Here is a tiny trained network, its code and every weight. The questions are about switching its units off for an input and a class, where a switched-off unit gives its printed mean instead of its output.

import numpy as np


def w(rows, s, z=0):
    codes = np.array(rows[::2]) - 128.0
    scale = np.full(codes.shape[1], s)
    scale[-1] = z or s
    return codes * scale


def f(y):
    return np.maximum(y, 0)


def log_softmax(a):
    a = a - a.max(-1, keepdims=True)
    return a - np.log(np.exp(a).sum(-1, keepdims=True))


def net(x, mask):
    res = np.array(x, float).reshape(1, 6) / 4 @ E
    y = f(res @ A[0][:, :-1].T + A[0][:, -1])
    res = res + np.where(mask, y, B[0][:, -1]) @ B[0][:, :-1]
    return log_softmax(res[-1] @ U[:, :-1].T + U[:, -1])


A, B = {}, {}
E = w([
[198,2,106,186,163,124,79,93,109],'x0',
[184,146,113,141,103,119,88,111,88],'x1',
[118,164,82,160,82,160,159,126,155],'x2',
[143,75,120,148,153,134,79,191,122],'x3',
[133,69,77,184,42,101,160,57,118],'x4',
[97,105,60,170,96,181,86,202,72],'x5',
],0.0078)
A[0] = w([
[131,83,229,60,162,82,124,121,120,192],'n1',
[133,96,55,188,61,126,102,132,72,127],'n2',
[112,224,124,122,25,90,245,59,180,155],'n3',
[225,36,148,190,146,78,116,42,93,84],'n4',
[130,253,178,24,133,158,133,163,105,222],'n5',
[145,84,73,181,121,208,46,179,81,253],'n6',
],0.0068,0.0037)
B[0] = w([
[88,180,210,59,184,59,82,154,207,194],'n1',
[186,45,69,164,77,76,16,107,84,214],'n2',
[138,176,112,176,233,182,173,157,250,240],'n3',
[87,153,173,66,130,34,33,113,154,225],'n4',
[44,202,232,15,193,50,41,139,192,239],'n5',
[200,51,86,183,150,122,3,149,156,255],'n6',
],0.0068,0.0088)
U = w([
[165,88,107,188,208,143,114,159,158,254],'0',
[157,74,85,156,1,100,101,91,69,61],'1',
[45,161,104,105,61,172,161,181,108,59],'2',
[77,184,223,15,198,71,104,122,164,150],'3',
[120,96,157,104,108,160,218,139,91,56],'4',
[120,155,96,176,139,181,251,90,151,86],'5',
],0.0083,0.0031)

Each question gives the input, the list of numbers given to net, and the class t.
The units are the neurons (one row each of A and B). Each row of codes is followed by its name. A weight is (code - 128) times the scale printed after its matrix; where a second scale follows, it is the last column's (A, B and U).
mask holds one flag per neuron, in row order. A switched-off neuron (its flag False) gives its mean, the last column of its row in B, instead of its output. The means were averaged over made-up inputs and are rounded, as every weight is.
A unit's drop is (log p(t) with every unit on - log p(t) with that unit switched off) / (log p(t) with every unit on - log p(t) with every unit switched off).
The circuit of an input: a set's keep is (log p(t) with only the set's units on - log p(t) with every unit switched off) / (log p(t) with every unit on - log p(t) with every unit switched off). Starting from all 6 units, units are removed one at a time, each time the one whose removal leaves the highest keep (on an exact tie, the one counted first), for as long as the keep stays at least 0.8.
circuit, biggest first: the units of the circuit, biggest drop first
top k neurons: the k neurons with the biggest drops, biggest first
drop of u: that unit's drop, to one decimal
input [4,-6,2,-2,1,6], class 1: circuit, biggest first => n3; n5
input [5,0,1,2,4,-2], class 1: top neuron => n3
input [5,8,-4,-1,-1,7], class 1: top 2 neurons => n3; n2
input [-8,1,8,-3,8,7], class 0: top 2 neurons => n3; n2
input [2,1,-1,-3,2,6], class 1: circuit, biggest first => n3; n2
input [7,5,-7,-2,-1,2], class 1: top 3 neurons => n5; n3; n6
input [8,-8,-1,8,3,-5], class 3: top 2 neurons => n4; n1
input [-8,7,1,-4,5,8], class 0: circuit, biggest first => n3; n2
input [-6,5,-2,1,6,2], class 0: circuit, biggest first => n3; n4
input [1,2,0,-1,-5,6], class 0: top 3 neurons => n6; n4; n1
input [-7,7,8,-2,8,4], class 0: drop of n2 => 0.6
input [7,-4,-5,1,6,4], class 1: drop of n2 => 0.1
input [6,1,-4,4,6,5], class 1: drop of n2 => 0.1
input [-1,-7,-6,-8,8,2], class 5: top neuron => n5
